How the items are linked:
ζ: tute->fabi, mini->vudo, sode->fige, gifo->pada, nani->kagu, pozo->vovi, deso->nuti, sove->mivi, zuke->reni, sopi->tiso, zisi->balo, mabi->gito, tiru->bilo, nuti->pumu, kemo->fati, bada->defe, gesa->mabi, tuku->peme, tape->manu, zipo->palo, geli->kere, vefo->demo, rofi->pozo, dili->sevi, teti->kase, kolu->tage, bepo->lege, folo->tefa, tuso->kiti, deku->seru, gazu->fale, lega->zafu, fige->kemo, palo->vima, vika->fulu, tamu->bazi, rupa->lega, fipi->kege, geti->gesa, demo->ruvo, tevu->rupa, bevu->nani, nane->sove, kase->bage, kiti->deso, kege->kizi, pibo->rofi, tezi->nimi, madu->zira, bilo->zolu, befo->nuga, vuki->tevu, defe->tape, resu->nisu, gono->buri, peme->gazu, dita->tesu, pumu->tezi, risu->fidu, zafu->dili, dusa->kolu, fako->tuso, bive->tuku, lege->pifi, nuga->zaki, tipa->zipo, pifi->sode, pore->vefo, fulu->gavu, nisu->mini, gunu->folo, bifu->zisi, balo->vika, kere->teti, rofa->tiru, fabi->gifi, tumi->nuzi, tesu->bive, buzo->fako, tefa->pibo, vudo->zezo, gifi->tamu, vovi->vuki, bedi->geti, nuvu->sopi, vozi->mame, tage->firi, sevi->risu, neza->geli, nuzi->pibu, zabo->pore, mame->bifu, kagu->lozo, zolu->zuke, reni->tumi, pada->fipi, tiso->neza, manu->deku, fati->tipa, diba->doru, vima->mase, gito->timi, kinu->bevu, timi->bada, bage->vozi, kubi->gunu, vumi->tute, guke->riku, riku->dusa, pibu->zabo, zaki->rofa, bazi->bedi, nimi->gono, zezo->nuvu, lozo->gifo, firi->madu, zira->dita, doru->kubi, kizi->bepo, mivi->diba, mase->nane, seru->kinu, fidu->guke, buri->vumi, taki->befo, gavu->taki, fale->resu, ruvo->buzo
σ: tute->bazi, mini->sopi, sode->tipa, gifo->kizi, nani->pada, pozo->rupa, deso->nimi, sove->kubi, zuke->pibu, sopi->kere, zisi->gavu, mabi->defe, tiru->reni, nuti->gono, kemo->palo, bada->deku, gesa->bada, tuku->resu, tape->kinu, zipo->nane, geli->bage, vefo->fako, rofi->tevu, dili->guke, teti->mame, kolu->zira, bepo->fige, folo->pozo, tuso->pumu, deku->nani, gazu->mini, lega->risu, fige->zipo, palo->sove, vika->befo, tamu->gesa, rupa->sevi, fipi->lege, geti->timi, demo->tuso, tevu->dili, bevu->gifo, nane->doru, kase->bifu, kiti->tezi, kege->pifi, pibo->vuki, tezi->vumi, madu->bive, bilo->tumi, befo->tiru, vuki->zafu, defe->seru, resu->zezo, gono->fabi, peme->nisu, dita->peme, pumu->buri, risu->dusa, zafu->fidu, dusa->madu, fako->nuti, bive->fale, lege->kemo, nuga->bilo, tipa->mase, pifi->fati, pore->buzo, fulu->nuga, nisu->nuvu, gunu->rofi, bifu->fulu, balo->taki, kere->vozi, rofa->zuke, fabi->bedi, tumi->pore, tesu->gazu, buzo->deso, tefa->vovi, vudo->tiso, gifi->geti, vovi->lega, bedi->gito, nuvu->geli, vozi->balo, tage->dita, sevi->riku, neza->kase, nuzi->vefo, zabo->ruvo, mame->vika, kagu->fipi, zolu->nuzi, reni->zabo, pada->bepo, tiso->teti, manu->bevu, fati->vima, diba->folo, vima->mivi, gito->tape, kinu->lozo, timi->manu, bage->zisi, kubi->pibo, vumi->tamu, guke->tage, riku->firi, pibu->demo, zaki->zolu, bazi->mabi, nimi->tute, zezo->neza, lozo->kege, firi->tesu, zira->tuku, doru->tefa, kizi->sode, mivi->gunu, mase->diba, seru->kagu, fidu->kolu, buri->gifi, taki->rofa, gavu->zaki, fale->vudo, ruvo->kiti
ψ: tute->pumu, mini->tuku, sode->fipi, gifo->seru, nani->tape, pozo->kubi, deso->demo, sove->tipa, zuke->nuga, sopi->resu, zisi->teti, mabi->gifi, tiru->gavu, nuti->ruvo, kemo->kizi, bada->bedi, gesa->fabi, tuku->firi, tape->gesa, zipo->pifi, geli->vudo, vefo->reni, rofi->doru, dili->vovi, teti->nuvu, kolu->sevi, bepo->lozo, folo->sove, tuso->pore, deku->gito, gazu->zira, lega->rofi, fige->kege, palo->sode, vika->bage, tamu->gono, rupa->pibo, fipi->bevu, geti->tute, demo->tumi, tevu->tefa, bevu->defe, nane->fati, kase->sopi, kiti->vefo, kege->nani, pibo->diba, tezi->fako, madu->guke, bilo->taki, befo->zisi, vuki->folo, defe->geti, resu->tesu, gono->kiti, peme->madu, dita->dusa, pumu->buzo, risu->tevu, zafu->pozo, dusa->dili, fako->zabo, bive->tage, lege->gifo, nuga->balo, tipa->lege, pifi->pada, pore->zuke, fulu->vozi, nisu->bive, gunu->nane, bifu->kere, balo->kase, kere->zezo, rofa->fulu, fabi->tezi, tumi->rofa, tesu->kolu, buzo->pibu, tefa->mivi, vudo->peme, gifi->nimi, vovi->gunu, bedi->vumi, nuvu->fale, vozi->neza, tage->risu, sevi->vuki, neza->mini, nuzi->tiru, zabo->zolu, mame->geli, kagu->manu, zolu->befo, reni->zaki, pada->kinu, tiso->nisu, manu->mabi, fati->bepo, diba->palo, vima->fige, gito->tamu, kinu->bada, timi->bazi, bage->tiso, kubi->mase, vumi->nuti, guke->lega, riku->zafu, pibu->bilo, zaki->vika, bazi->buri, nimi->tuso, zezo->gazu, lozo->deku, firi->fidu, zira->riku, doru->vima, kizi->kagu, mivi->zipo, mase->kemo, seru->timi, fidu->rupa, buri->deso, taki->bifu, gavu->mame, fale->dita, ruvo->nuzi
β: tute->deso, mini->tesu, sode->gifo, gifo->manu, nani->bada, pozo->diba, deso->pore, sove->kemo, zuke->taki, sopi->gazu, zisi->geli, mabi->tute, tiru->vika, nuti->vefo, kemo->fipi, bada->tamu, gesa->vumi, tuku->kolu, tape->bedi, zipo->bepo, geli->nisu, vefo->zolu, rofi->mivi, dili->rofi, teti->vudo, kolu->zafu, bepo->nani, folo->mase, tuso->pibu, deku->gesa, gazu->firi, lega->tefa, fige->pada, palo->lege, vika->teti, tamu->tezi, rupa->folo, fipi->seru, geti->buri, demo->zuke, tevu->gunu, bevu->timi, nane->fige, kase->zezo, kiti->zabo, kege->kinu, pibo->sove, tezi->ruvo, madu->risu, bilo->fulu, befo->mame, vuki->kubi, defe->bazi, resu->zira, gono->fako, peme->tage, dita->guke, pumu->demo, risu->vovi, zafu->pibo, dusa->lega, fako->nuzi, bive->dusa, lege->kagu, nuga->bifu, tipa->kizi, pifi->lozo, pore->bilo, fulu->kase, nisu->dita, gunu->vima, bifu->neza, balo->kere, kere->mini, rofa->balo, fabi->nuti, tumi->nuga, tesu->riku, buzo->tumi, tefa->nane, vudo->bive, gifi->pumu, vovi->doru, bedi->gono, nuvu->peme, vozi->sopi, tage->dili, sevi->pozo, neza->resu, nuzi->zaki, zabo->tiru, mame->tiso, kagu->defe, zolu->gavu, reni->befo, pada->deku, tiso->fale, manu->geti, fati->kege, diba->tipa, vima->pifi, gito->fabi, kinu->gito, timi->gifi, bage->nuvu, kubi->palo, vumi->kiti, guke->tevu, riku->rupa, pibu->rofa, zaki->zisi, bazi->nimi, nimi->buzo, zezo->tuku, lozo->tape, firi->sevi, zira->fidu, doru->zipo, kizi->bevu, mivi->fati, mase->sode, seru->mabi, fidu->vuki, buri->tuso, taki->vozi, gavu->bage, fale->madu, ruvo->reni
θ: tute->vumi, mini->nisu, sode->pifi, gifo->lozo, nani->bevu, pozo->rofi, deso->kiti, sove->nane, zuke->zolu, sopi->nuvu, zisi->bifu, mabi->gesa, tiru->rofa, nuti->deso, kemo->fige, bada->timi, gesa->geti, tuku->bive, tape->defe, zipo->tipa, geli->neza, vefo->pore, rofi->pibo, dili->zafu, teti->kere, kolu->dusa, bepo->kizi, folo->gunu, tuso->fako, deku->manu, gazu->peme, lega->rupa, fige->sode, palo->zipo, vika->balo, tamu->gifi, rupa->tevu, fipi->pada, geti->bedi, demo->vefo, tevu->vuki, bevu->kinu, nane->mase, kase->teti, kiti->tuso, kege->fipi, pibo->tefa, tezi->pumu, madu->firi, bilo->tiru, befo->taki, vuki->vovi, defe->bada, resu->fale, gono->nimi, peme->tuku, dita->zira, pumu->nuti, risu->sevi, zafu->lega, dusa->riku, fako->buzo, bive->tesu, lege->bepo, nuga->befo, tipa->fati, pifi->lege, pore->zabo, fulu->vika, nisu->resu, gunu->kubi, bifu->mame, balo->zisi, kere->geli, rofa->zaki, fabi->tute, tumi->reni, tesu->dita, buzo->ruvo, tefa->folo, vudo->mini, gifi->fabi, vovi->pozo, bedi->bazi, nuvu->zezo, vozi->bage, tage->kolu, sevi->dili, neza->tiso, nuzi->tumi, zabo->pibu, mame->vozi, kagu->nani, zolu->bilo, reni->zuke, pada->gifo, tiso->sopi, manu->tape, fati->kemo, diba->mivi, vima->palo, gito->mabi, kinu->seru, timi->gito, bage->kase, kubi->doru, vumi->buri, guke->fidu, riku->guke, pibu->nuzi, zaki->nuga, bazi->tamu, nimi->tezi, zezo->vudo, lozo->kagu, firi->tage, zira->madu, doru->diba, kizi->kege, mivi->sove, mase->vima, seru->deku, fidu->risu, buri->gono, taki->gavu, gavu->fulu, fale->gazu, ruvo->demo
ε: tute->gifi, mini->zezo, sode->kemo, gifo->fipi, nani->lozo, pozo->vuki, deso->pumu, sove->diba, zuke->tumi, sopi->neza, zisi->vika, mabi->timi, tiru->zolu, nuti->tezi, kemo->tipa, bada->tape, gesa->gito, tuku->gazu, tape->deku, zipo->vima, geli->teti, vefo->ruvo, rofi->vovi, dili->risu, teti->bage, kolu->firi, bepo->pifi, folo->pibo, tuso->deso, deku->kinu, gazu->resu, lega->dili, fige->fati, palo->mase, vika->gavu, tamu->bedi, rupa->zafu, fipi->kizi, geti->mabi, demo->buzo, tevu->lega, bevu->kagu, nane->mivi, kase->vozi, kiti->nuti, kege->bepo, pibo->pozo, tezi->gono, madu->dita, bilo->zuke, befo->zaki, vuki->rupa, defe->manu, resu->mini, gono->vumi, peme->fale, dita->bive, pumu->nimi, risu->guke, zafu->sevi, dusa->tage, fako->kiti, bive->peme, lege->sode, nuga->rofa, tipa->palo, pifi->fige, pore->demo, fulu->taki, nisu->vudo, gunu->tefa, bifu->balo, balo->fulu, kere->kase, rofa->bilo, fabi->tamu, tumi->pibu, tesu->tuku, buzo->tuso, tefa->rofi, vudo->nuvu, gifi->bazi, vovi->tevu, bedi->gesa, nuvu->tiso, vozi->bifu, tage->madu, sevi->fidu, neza->kere, nuzi->zabo, zabo->vefo, mame->zisi, kagu->gifo, zolu->reni, reni->nuzi, pada->kege, tiso->geli, manu->seru, fati->zipo, diba->kubi, vima->nane, gito->bada, kinu->nani, timi->defe, bage->mame, kubi->folo, vumi->fabi, guke->dusa, riku->kolu, pibu->pore, zaki->tiru, bazi->geti, nimi->buri, zezo->sopi, lozo->pada, firi->zira, zira->tesu, doru->gunu, kizi->lege, mivi->doru, mase->sove, seru->bevu, fidu->riku, buri->tute, taki->nuga, gavu->befo, fale->nisu, ruvo->fako

In the rows, 444 means zero.

The rows follow the links: the fewer symbols apart two items are, the more alike their rows tend to be.

Each row is also shifted at random along 10 hidden directions that mean nothing.

Some items, each with a row of numbers:
befo -> 665 415 514 421 429 564 405 309 389 485 450 445 436 309 405 248 404 496 326 483 456 533 425 391 367 470 392 411 372 436 427 603 411 465 331 376 497 312 454 301 493 560 467 519 527 435 425 487 328 508 530 372 489 314 355 397 514 353 432 459 445 410 433 450 479 412 512 455
sove -> 481 438 396 449 544 383 434 514 487 385 401 403 466 425 534 429 414 490 598 439 373 325 451 466 493 413 477 482 453 434 416 411 404 457 505 522 407 445 471 422 380 421 429 482 378 347 422 442 433 472 355 531 432 517 440 452 355 425 425 446 451 462 445 427 383 473 482 393
defe -> 781 441 462 454 502 386 422 513 471 380 435 439 467 486 418 323 425 483 458 424 482 271 461 349 463 365 455 493 500 419 419 527 333 367 471 391 350 471 428 308 519 451 524 633 417 449 491 473 480 534 417 432 520 429 362 389 397 457 367 425 449 486 492 510 401 484 434 482
tumi -> 327 454 504 500 456 431 504 523 432 460 427 493 508 509 310 389 440 429 567 490 512 352 480 405 372 439 433 419 506 438 455 465 373 338 365 378 431 467 453 386 539 424 454 548 462 364 486 475 471 385 459 314 464 451 361 343 504 445 458 468 463 491 432 514 466 553 450 484
geti -> 707 444 351 363 322 409 502 512 440 496 413 403 451 358 509 549 550 434 464 439 426 539 485 489 511 413 436 491 504 394 459 385 437 450 542 440 476 479 474 538 392 406 415 286 466 556 502 449 491 493 467 543 449 485 479 477 361 484 442 425 444 500 418 478 429 276 361 426
risu -> 344 410 460 481 461 482 397 453 508 425 455 415 391 385 495 331 418 495 408 423 440 601 388 494 434 505 477 424 377 547 417 460 496 487 458 505 441 362 416 464 420 442 454 471 441 466 376 422 396 401 440 477 401 397 432 511 453 399 439 492 438 416 487 387 434 448 501 449
zisi -> 264 486 483 520 512 446 427 341 309 482 454 573 469 511 416 564 415 289 533 522 401 288 432 304 395 461 425 393 490 425 498 309 492 426 373 427 511 504 409 486 447 368 374 380 458 352 433 463 450 288 442 352 416 519 530 390 489 465 521 470 490 402 397 439 500 583 445 524
pibu -> 301 488 427 430 477 499 533 418 487 530 438 485 441 501 410 442 566 327 362 464 560 396 481 450 411 427 448 457 440 467 454 382 432 460 429 385 486 459 415 459 458 423 405 263 506 510 498 456 447 257 479 413 442 476 473 441 480 485 469 459 422 454 431 466 492 412 418 539
nuti -> 639 504 406 449 523 507 467 413 454 505 450 450 421 603 519 304 510 375 265 441 566 330 477 376 429 377 444 503 390 489 466 482 404 463 420 381 463 391 346 318 473 489 403 447 527 479 498 509 411 242 422 494 522 385 407 443 476 454 429 456 440 465 419 480 467 552 447 538
bifu -> 511 501 508 467 543 452 520 448 559 477 524 511 461 581 263 617 393 492 469 401 497 487 495 564 357 507 433 390 317 515 511 357 486 462 355 425 482 458 387 465 532 529 410 553 458 444 435 410 402 502 470 295 432 473 504 468 535 471 504 432 442 404 434 440 503 538 461 407
rofa -> 289 493 542 476 457 487 402 236 395 468 510 586 396 403 272 604 390 388 352 455 433 533 445 345 404 486 368 400 404 450 512 397 497 435 343 318 456 483 406 445 550 533 518 453 492 519 462 449 401 542 579 271 481 436 564 429 524 417 447 427 427 323 477 463 529 442 419 502
madu -> 385 415 497 410 557 534 414 293 477 422 461 440 423 428 439 304 457 386 274 439 486 281 384 437 401 446 474 412 383 431 357 515 444 538 416 472 448 410 462 389 397 452 456 329 422 436 382 400 398 388 436 416 397 434 439 449 473 459 449 434 410 386 484 361 451 373 503 486
tuso -> 524 496 453 412 440 491 524 406 529 489 461 460 431 495 323 517 477 465 349 417 532 544 511 537 428 445 400 462 365 460 480 466 428 453 381 356 440 438 444 408 518 573 475 417 495 490 507 453 410 470 513 379 491 424 466 449 520 426 429 418 393 415 439 486 491 425 425 419
bada -> 611 495 446 475 464 418 513 510 535 401 438 444 438 660 341 491 466 426 413 406 558 379 493 523 469 413 449 481 448 458 445 476 414 389 411 398 336 518 458 415 509 487 509 463 404 396 509 436 515 347 417 406 478 460 430 425 516 461 408 418 385 448 468 491 448 560 417 425
zuke -> 439 462 367 373 506 514 608 580 607 579 404 376 486 416 489 302 579 498 466 447 562 508 529 604 381 437 472 479 344 518 445 422 370 503 456 451 549 313 417 397 425 481 323 364 548 491 482 473 352 327 443 504 441 442 367 473 426 439 476 487 444 539 383 468 453 369 483 451
vuki -> 588 432 480 531 545 365 340 494 543 387 505 501 378 320 463 496 342 543 569 391 342 631 393 401 459 515 483 427 395 599 484 289 509 444 533 499 412 424 330 517 482 407 490 655 413 563 376 415 401 598 454 443 422 479 543 553 347 414 419 499 486 391 549 414 420 457 470 494
taki -> 587 402 441 433 330 487 463 523 405 542 471 425 452 413 493 302 523 422 358 457 515 555 417 416 375 473 472 410 471 495 446 457 468 439 466 448 546 380 374 485 453 352 365 430 532 577 432 457 463 348 473 456 421 356 367 459 455 499 492 491 499 528 418 447 461 386 424 534
lozo -> 493 471 421 431 413 389 445 460 403 369 421 402 473 578 422 536 380 494 473 427 415 345 488 476 509 387 403 487 461 346 452 540 403 399 407 428 357 502 514 373 454 536 492 538 383 305 488 457 487 535 392 465 507 442 413 391 467 425 406 377 415 447 406 481 417 548 428 317
tipa -> 342 446 417 475 532 368 449 531 561 380 396 443 435 337 457 470 436 497 641 436 391 467 458 479 505 443 472 487 469 488 429 353 405 422 525 477 363 466 469 470 431 417 501 460 381 426 452 432 438 497 421 483 425 548 485 472 343 402 390 469 426 438 509 454 393 411 459 436
resu -> 474 431 527 487 505 455 524 466 554 427 453 485 476 480 264 534 434 426 564 449 485 435 431 598 366 534 477 354 421 480 411 375 485 450 377 497 440 489 506 545 450 403 441 356 379 352 389 363 460 375 448 295 325 532 475 436 530 466 511 463 414 407 469 394 474 458 487 410
guke -> 337 412 435 457 453 468 339 391 359 437 469 420 413 438 600 333 400 437 354 443 386 428 376 358 442 451 467 432 415 469 434 472 495 499 468 512 489 379 385 429 382 409 395 493 455 451 373 451 412 402 399 529 434 376 431 481 419 441 459 465 486 436 431 383 427 487 481 470
kinu -> 423 488 413 436 529 432 405 334 504 426 413 497 373 272 467 522 462 430 453 441 386 516 467 379 534 413 412 518 430 466 462 355 422 469 503 376 385 458 438 429 447 504 540 362 452 534 496 469 383 533 508 485 493 516 572 487 352 372 357 443 401 360 515 469 439 333 423 488
bive -> 216 432 452 460 488 413 460 525 493 458 491 452 463 487 443 488 431 464 505 417 442 444 431 489 398 486 489 401 417 503 460 352 490 463 477 512 494 446 385 516 436 378 374 499 435 478 393 404 452 448 411 427 387 474 463 488 427 504 502 462 484 468 443 404 443 466 454 455
mase -> 115 441 511 479 484 350 399 455 533 326 501 497 406 525 302 534 425 416 389 367 492 333 413 396 488 422 482 446 517 449 411 421 443 379 512 410 290 598 423 482 527 391 596 519 345 562 461 374 565 570 450 358 445 500 506 458 418 531 377 399 408 404 585 451 426 408 377 509
tiso -> 255 470 487 430 456 503 367 322 403 485 563 466 400 507 437 478 336 537 235 389 427 583 441 410 386 482 396 411 273 498 527 493 518 507 369 406 524 354 318 367 516 596 414 676 528 535 407 460 344 610 490 406 513 305 467 499 510 430 469 417 477 385 417 419 494 518 465 421
nisu -> 399 426 504 429 393 444 424 355 330 435 500 477 480 510 362 589 390 398 410 446 400 349 404 436 398 479 433 357 463 357 447 447 516 465 388 475 495 516 479 518 426 413 407 415 404 398 388 390 491 516 444 350 390 452 478 415 507 517 521 396 466 414 407 390 476 444 431 396
vefo -> 504 423 406 315 263 473 518 434 346 522 440 392 501 421 423 504 533 425 341 456 475 436 485 482 435 409 406 438 496 300 440 528 419 451 438 397 523 468 513 467 422 454 393 306 490 504 495 448 493 535 488 451 461 402 397 396 460 514 479 378 448 511 364 470 463 276 368 390
bedi -> 576 464 360 421 373 408 425 450 347 483 382 439 451 273 557 531 433 489 595 492 310 578 493 381 519 416 382 502 480 401 510 390 418 423 482 416 482 414 463 444 411 483 424 448 490 431 498 521 395 548 473 545 505 465 480 433 352 361 420 453 474 460 384 502 426 408 419 398
gavu -> 434 445 421 345 430 498 497 375 349 527 462 420 512 517 468 455 494 389 329 465 471 249 472 438 388 399 429 424 427 328 443 493 424 506 406 438 560 436 457 403 399 456 325 350 490 428 451 451 436 440 427 444 452 422 410 397 468 524 516 390 472 488 342 431 473 395 431 423
tevu -> 372 446 442 452 503 441 325 331 431 412 500 466 369 388 538 498 380 455 350 401 352 507 392 378 484 463 448 446 374 492 466 384 523 521 494 482 451 426 368 472 411 462 457 485 436 538 388 425 394 539 445 504 446 436 550 536 388 432 430 440 457 365 488 382 439 421 452 465
seru -> 223 428 462 499 331 367 495 613 512 386 394 443 445 463 326 435 501 430 549 440 528 515 452 478 487 440 464 467 591 457 409 458 400 302 484 399 305 546 505 510 514 359 565 434 389 463 514 430 583 388 465 395 435 477 396 406 455 456 384 462 402 494 523 519 420 432 380 477
riku -> 383 443 454 489 484 417 481 600 615 439 530 423 415 643 422 462 466 471 378 347 552 524 416 587 405 506 536 409 369 601 450 361 534 470 498 533 440 456 333 557 463 375 399 511 418 552 389 365 501 341 387 444 371 439 462 558 475 544 487 469 449 472 496 387 446 512 442 473
diba -> 535 488 426 471 637 347 378 469 524 375 505 468 427 548 502 547 353 507 492 366 378 301 454 398 488 408 477 482 373 502 487 333 450 475 525 490 402 476 333 407 454 464 441 663 390 472 419 430 422 583 357 495 480 506 532 514 343 480 418 419 474 415 483 426 404 551 455 441
firi -> 373 394 507 443 631 487 396 358 502 404 422 461 451 267 444 231 423 449 482 474 419 277 392 375 394 445 484 420 423 454 354 470 379 493 447 475 438 379 466 349 417 417 474 439 417 411 378 425 357 472 443 404 403 478 415 421 390 407 421 475 446 406 511 390 422 360 539 512

From each start, follow one symbol. Which item do you reach?
Answers are names.
new walk
495 386 458 354 392 483 349 302 226 480 490 423 490 364 540 388 391 445 315 470 343 294 398 291 400 413 414 396 450 305 439 546 450 506 430 461 572 400 434 377 389 443 360 502 481 463 386 459 411 629 444 466 467 354 399 398 410 493 495 392 525 460 366 400 447 360 447 429
ζ	tiso
new walk
710 464 377 483 378 372 433 542 395 437 402 435 445 444 532 511 437 455 583 461 381 523 469 417 515 426 431 492 510 450 488 383 446 387 495 455 422 468 437 487 427 408 437 482 439 415 479 486 480 418 414 530 471 473 458 451 391 416 426 466 467 481 418 491 416 512 411 423
θ	tape
new walk
267 464 453 391 508 567 460 223 363 507 435 468 453 442 461 439 474 332 307 498 446 306 439 430 397 439 411 415 378 373 430 468 464 552 349 433 540 404 485 403 373 496 370 223 485 365 421 448 364 326 461 422 423 445 480 414 513 434 500 423 425 382 374 388 497 416 487 446
σ	bifu
new walk
643 431 478 488 385 393 389 370 398 355 415 504 400 405 387 571 460 309 464 460 407 406 383 381 528 446 450 439 591 393 401 390 490 394 485 435 329 601 524 574 419 336 565 249 341 448 452 395 564 393 467 412 392 541 545 432 434 464 405 432 393 375 530 434 435 377 378 490
θ	kizi
new walk
552 473 395 425 417 484 495 418 371 548 416 465 472 408 503 496 495 386 495 505 420 476 481 437 422 449 416 444 437 428 490 368 457 472 418 438 555 411 442 475 401 436 338 315 515 419 465 486 402 338 461 471 440 465 469 432 449 432 503 468 472 466 355 456 477 441 438 451
β	befo
new walk
359 439 550 478 451 464 432 359 389 453 482 542 460 443 284 466 426 367 429 476 476 359 421 349 367 470 429 373 490 420 445 438 449 400 371 378 454 499 440 447 519 411 479 453 452 460 438 429 469 460 511 271 429 452 455 379 510 478 471 442 456 411 469 454 494 444 433 522
ψ	bage
new walk
693 476 435 399 416 428 468 415 422 470 461 463 461 442 392 552 447 465 424 434 438 438 497 422 454 410 398 464 442 388 492 444 414 428 433 371 456 474 440 411 489 512 457 481 473 492 503 467 442 585 487 417 509 445 469 423 435 457 432 398 447 447 419 495 463 404 397 422
ψ	fako
new walk
150 473 459 450 712 505 386 308 619 421 458 466 367 292 482 355 373 550 420 409 396 517 444 466 441 468 445 475 237 573 445 403 431 565 439 453 433 306 378 322 447 598 483 535 469 467 395 452 238 543 466 464 467 457 522 533 392 320 387 475 411 326 514 391 440 429 560 455
ε	fidu
new walk
390 443 482 473 469 502 449 388 407 494 440 487 459 380 414 423 417 433 500 495 423 498 439 436 377 495 422 396 407 468 462 420 464 461 367 439 516 384 445 440 448 461 397 433 488 384 414 461 376 396 480 380 419 437 444 421 492 398 489 483 463 420 409 431 480 480 496 453
ζ	mame
new walk
301 432 366 424 413 447 329 367 317 416 392 391 404 333 666 356 409 458 409 471 323 453 418 327 543 387 417 513 460 397 437 507 433 478 495 464 434 384 453 376 359 473 450 443 453 407 443 503 399 469 411 618 501 397 439 455 358 364 387 443 456 430 419 437 397 441 458 422
σ	vima
new walk
82 450 426 415 550 426 512 442 545 407 390 416 488 339 398 592 393 537 686 454 339 453 490 637 463 483 433 435 375 411 427 377 430 504 422 523 441 436 573 477 368 519 429 367 370 261 409 403 363 554 417 440 380 575 504 449 420 370 463 428 405 396 416 399 423 406 516 277
ψ	pozo
new walk
557 434 394 510 581 408 465 567 580 419 374 426 434 343 558 387 468 456 690 464 393 478 423 523 473 484 520 461 439 560 410 288 448 474 532 571 429 405 451 525 350 338 406 360 389 372 390 426 406 280 370 539 350 568 481 509 349 395 447 536 445 452 481 397 393 461 514 461
β	nane
new walk
474 484 417 466 428 438 484 486 408 493 429 467 465 526 451 454 471 411 474 471 484 427 491 404 438 413 421 472 467 447 493 425 416 397 416 389 461 448 410 410 483 453 411 473 494 424 504 497 454 350 445 443 493 436 422 410 464 440 452 456 463 484 399 507 462 542 422 471
θ	kiti
new walk
624 476 413 479 464 497 514 524 484 507 392 426 451 502 478 288 497 444 471 479 535 498 489 476 416 435 438 481 413 514 458 477 392 415 393 412 459 357 421 362 472 479 407 454 514 380 490 510 397 228 437 469 481 401 359 420 497 382 438 504 438 493 403 499 457 561 484 473
ψ	vefo
new walk
364 397 377 359 343 459 372 494 313 476 520 304 467 589 667 316 402 542 221 384 422 405 409 431 427 409 465 439 372 406 454 597 485 521 482 538 560 341 352 379 376 460 298 638 488 490 378 455 442 530 344 606 481 263 320 489 428 525 497 401 530 540 340 387 410 494 448 370
ε	madu
new walk
461 443 484 459 378 461 482 482 492 443 421 455 437 417 320 355 476 465 423 453 538 541 470 451 431 440 418 460 481 458 431 532 381 359 402 342 372 446 473 386 544 489 545 483 472 481 512 467 466 446 518 364 491 400 374 394 497 403 387 453 404 459 488 520 459 423 424 477
ε	vumi
new walk
525 417 468 540 443 424 323 393 378 354 403 476 386 347 510 385 383 402 514 480 352 484 364 332 504 465 451 447 519 470 413 435 477 408 463 475 359 461 468 473 415 379 530 436 383 379 405 450 460 370 437 474 420 461 473 445 420 367 394 491 437 383 510 425 412 499 469 485
θ	mase
new walk
344 466 488 506 488 488 381 296 390 431 474 504 399 475 442 550 364 387 425 461 375 501 393 445 428 518 427 389 375 484 470 380 563 503 371 488 471 440 435 509 408 464 426 380 425 356 370 419 398 349 444 407 389 459 547 478 522 399 493 461 434 335 434 369 483 548 491 425
ε	tesu
new walk
452 401 404 371 292 415 483 518 410 546 431 453 470 164 453 502 541 459 540 475 400 638 467 402 443 455 431 439 542 418 474 350 425 417 545 405 543 445 442 557 445 356 414 352 522 653 487 464 459 609 552 458 437 470 462 454 326 479 459 462 497 517 436 494 450 173 360 499
ψ	zuke
